In the rows, zero is written as 128.
Group, then class
[126 154 118 115 134 128 116 104  64 123 128 100  89 116 121 154 111 128
 138  97 143 113 128] | G/j406
[122 161 109 114 161 127 135  86  83 130 132 107  63 101 119 162 121 124
 153  92 133 114 147] | G/j406
[128 180 106  98  67 124  94 109  90 123 123 101  89 130 121 204 142 117
 139 100 145  99 144] | E/j206
[132 174 116 111  63 124 105 110 100 126 118  98 107 130 122 199 139 121
 137 109 129 108 137] | E/j206
[120 171 114  97 145 111 111  96  36 108 124  86 100 109 134 173 121 113
 130  96 150 115 123] | R/J75
[112 199 109 100 122 116 106  77  47 113 124  82  63 116 140 188 130 120
 141  86 130 103 137] | R/j210
[118 146 127 125 189 117 145 109  54 114 124  92 102 106 127 161  94 132
 128  94 140 113 134] | G/j406
[125 171 106 100 138 115 117 100  50 134 129  86 105 110 132 178 132 129
 143 103 147 107 133] | R/j302
[120 180 116 102 118 119 119  80  79 115 125  79  82 119 138 181 137 116
 139  87 128 108 134] | R/j210
[124 188 114 107  98 120  94 114  86 121 124  95  58 133 122 212 136 118
 139 100 151 100 150] | E/j206
[129 117 128 145 171 131 153 149  89 119 122 111 138 112 131 126  86 144
 124 139 124 126 129] | G/j68
[130 160 118 109 137 117 126 107  52 122 121  83 113 109 127 178 132 129
 139  97 138 103 128] | R/j302
[118 151 127 122 159 125 137 101  41  94 126 110  52 114 113 153  89 134
 136  90 143 112 137] | G/j406
[125 184  87  98  58 128  90 128  96 136 118 103  86 133 124 204 138 121
 138 120 149 103 146] | E/j206
[128 172 118 100 132 110 104 103  31 100 107  85 108 129 140 184 155 118
 140  66 154 116 123] | R/J75
[118 161 110 118 155 124 130  84  51 101 125 103  27 109 119 167  94 127
 136  86 137 111 138] | G/J743
[130 183  94 114  52 124  94 104 126 118 118 114  77 134 115 218 120 114
 122 104 146 106 138] | E/j768
[128 163 121 111 163 139 128  83  66 119 124  92  74  93 121 182 103 128
 139  79 158 121 142] | G/j406
[127 184 112 106 104 121 109 109  41 116 124  84  84 122 129 188 123 118
 136  94 149 104 133] | R/j210
[130 185 109 108 132 126 118 134  59 130 131  80 104 115 133 188 134 127
 132  95 138 104 141] | R/j210
[121 202  99  93  69 123  81  84 120 127 126 121   6 128 123 184 124 116
 138 113 144 110 158] | E/j640
[117 201 103 101 117 109 100  85  41  93 125  69  47 107 129 226 119 123
 144  88 153  99 148] | R/j302
[120 189  97  96  71 127  95  85 118 128 125 117  81 136 116 180 124 119
 131 103 160 104 135] | E/j768
[134 187 114 100  80 120  85  90 106 113 106 107  69 137 117 201 120 128
 120  90 154  95 145] | E/j768
[123 175 100 103  64 120  94  81 142 137 126 118  34 130 121 199 117 111
 134 116 149 100 154] | E/j640
[126 140 116 127 161 121 134 110  77 116 126 107  81 102 120 160 101 132
 140 116 141 119 138] | G/j406
[126 166 110 111 169 126 124  96  63 116 124  93  40 108 111 176 104 137
 135  82 140 108 158] | G/j68
[122 216 109  83  52 110  91  75  97 112 114 110  39 135 125 197 113 107
 130  85 150  96 134] | E/j768
[130 175 108 101  49 121  93 102 108 121 124 115  63 129 120 196 123 114
 132 114 148 109 138] | E/j768
[124 173 114 111 141 110 106 121  45 126 117  81  99 118 128 187 137 132
 135 112 140 107 163] | R/j302
[130 169 122 129 143 115 122 121  71 117 124  81 126 117 131 192 128 134
 126 107 143 102 134] | R/j302
[111 181 104  96 150 124 130  84  66 120 128 104  25 103 124 167  90 131
 146 113 143 110 151] | G/j68
[128 178 109 105  77 120  92 109  86 115 115 108  39 130 105 209 102 119
 138  85 151 104 152] | E/j206
[121 141 119 140 189 124 143 107  95 121 125 111  97 112 116 154  90 138
 127  96 145 112 137] | G/j406
[134 149 111 108 144 120 136 106  80 121 126 120  88 112 114 137  85 129
 133 119 150 113 132] | G/j68
[124 189 113 110  91 124  97  90 115 119 118 101  57 126 116 206 122 120
 128 103 138 103 147] | E/j206
[122 152 110 114 189 125 136  96  62 116 124  94  70 101 123 158  91 140
 135 100 137 115 139] | G/j68
[127 157 109 114 160 121 126  93  72 114 125 106  43 108 111 178  93 133
 143  96 139 111 156] | G/j406
[135 165 116 112 102 115  96 123 104 123 116  85  97 138 119 213 142 125
 128 107 135  98 152] | E/j206
[129 143 116 127 168 132 133 116 113 131 125 127 101 124 122 114  99 137
 114 111 129 116 128] | G/J743
[131 168 108 115  47 118 105 104  95 104 114 111  80 120 114 198 101 119
 139 120 149  94 132] | E/j768
[122 198 100  86  58 122  80  85  51 107 111  90  15 124 109 227 120 119
 143  81 158  95 153] | E/j206
[124 169 110 111  58 126 100 124 131 130 125 127  83 136 121 179 113 119
 131 135 143 110 138] | E/j768
[125 151 120 125 162 124 138 111  88 132 132 107  95 110 126 158 114 128
 137 112 144 109 136] | G/j68
[127 145 121 123 184 119 131  90  87 116 122 118  75 120 117 148 124 136
 136  85 134 103 141] | G/J743
[120 194 108 103  83 121  78  98  99 114 117 106  17 133 122 210 137 118
 135  98 140 102 163] | E/j206
[128 184 112  99  55 127 101  65 113 120 122 107  85 131 125 191 115 116
 131  96 146 109 138] | E/j768
[133 156 122 122 163 131 127 107  81 123 134  96  78 113 125 189 107 135
 132  89 147 112 154] | G/j406
[121 157 118 112 128 125 121 109  51 108 117  93 113 125 135 141 131 125
 124  95 135 117 113] | R/J75
[136 125 125 134 180 125 141 115 113 118 124 125  97 117 140 144  94 132
 123 115 138 115 136] | G/j406
[125 153 116 127 145 126 141 102  88 125 128 107  72 113 111 171 115 135
 147  96 126 115 158] | G/J743

Group, then class
[120 132 129 140 146 156 124 122 165 141 138 132 176 118 125 130  74 105
 154  86 125 150 148] | j652/J
[146 130 117 135 144 143 124 122 135 122 129 141 138 131 124 133 110 115
 139  97 137 119 135] | j652/N
[ 74 113 110 133 137 151 157 122 156 134 131 121 165 121 130 140  78 132
 151 115 123 126 103] | j950/Q
[120 124 117 124 132 139 133 121 141 140 133 134 155 122 144 127  88 133
 145 119 116 119  83] | j950/Q
[145 140 134 127 160 125 131 146 132 116 142 142 114 143 132 137 176 103
 123 114 121 130 118] | j652/J
[141 127 116 109 141 126 140 132 133 135 135 123 137 130 135 141 141 141
 121 149 125 129  95] | j950/U
[121 130 115 127 140 149 144 129 138 135 138 114 160 123 120 140 113 138
 124 132 135 131  96] | j950/U
[135 123 129 121 159 120 121 141 142 105 141 146 118 124 128 133 145  90
 117 113 122 113 120] | j652/N
[126 125 127 121 135 139 140 133 143 133 128 122 150 114 130 134 119 136
 112 143 122 123 110] | j950/U
[153 126 127 115 146 148 143 141 126 126 136 120 123 131 135 152 143 125
 123 131 112 134  99] | j950/D
[146 121 125 114 138 131 127 140 137 129 127 116 132 128 142 146 137 126
 127 119 111 126  95] | j950/D
[130 129 125 140 146 157 130 118 148 133 126 140 166 119 120 127  74 117
 149  96 125 134 128] | j652/N
[128 124 119 138 145 134 125 126 151 124 143 142 136 115 134 198 100 124
 132 123 128 123 127] | j652/P
[124 132 116 129 145 138 112 132 138 132 130 142 137 113 127 130 103 110
 135 102 116 140 139] | j652/J
[127 140 121 127 160 138 129 132 139 140 136 136 138 129 126 135 115  58
 150 102 126 130 123] | j652/N
[137 120 128 156 135 139 143 126 150 132 133 119 163 121 133 150 109 133
 133 137 112 137 107] | j950/D
[135 126 112 122 138 129 128 130 142 138 131 117 144 125 130 144 120 128
 130 136 120 129 105] | j950/Q
[108 133 130 140 141 141 121 120 153 125 138 137 153 116 123 128  95 116
 148 108 122 136 137] | j652/J
[136 103 113 134 148 125 127 145 137 118 141 170 116 126 133 131 142 121
 125 119 138 120 121] | j652/P
[137 139 113 123 136 138 122 127 161 127 132 148 142 114 128 138 105 118
 138 100 119 138 121] | j652/J
[147 131 130 102 158 120 144 143 155 132 136 127 126 123 147 136 153 124
 118 150 127 128  80] | j950/U
[136 120 120 119 143 136 101 124 139 136 141 114 136 132 133 142 123 130
 134 135 125 122 106] | j950/Q
[125 133 116 123 150 138 124 125 144 129 137 136 147 118 128 129 103 123
 136  94 119 127 120] | j652/N
[141 122 125 132 132 159 143 121 152 153 137 110 173 124 127 143  83 138
 162 132 116 142 112] | j950/D
[120 133 123 129 144 128 118 127 158 135 138 139 147 122 127 122 123 123
 156 108 122 132 125] | j652/P
[116 142 121 135 145 130 134 120 139 128 143 131 128 112 131 123 102 107
 133 100 128 125 125] | j652/N
[119 130 114 131 145 142 129 127 146 132 135 127 166 113 117 130  99 123
 149 101 123 138 124] | j652/N
[126 131 123 134 152 158 130 104 154 159 140 134 177 121 116 119  86 108
 146  95 118 127 130] | j652/N
[111 120 122 135 139 128 118 126 151 123 131 134 161 119 127 130 100 121
 141 101 126 130 130] | j652/P
[157 131 133 107 146 109 143 122 131 125 142 128  95 133 143 139 173 123
 105 143 129 120  94] | j950/U
[155 118 124 104 144 120 148 134 129 119 144 126 128 128 133 142 153 130
 121 135 121 130  95] | j950/U
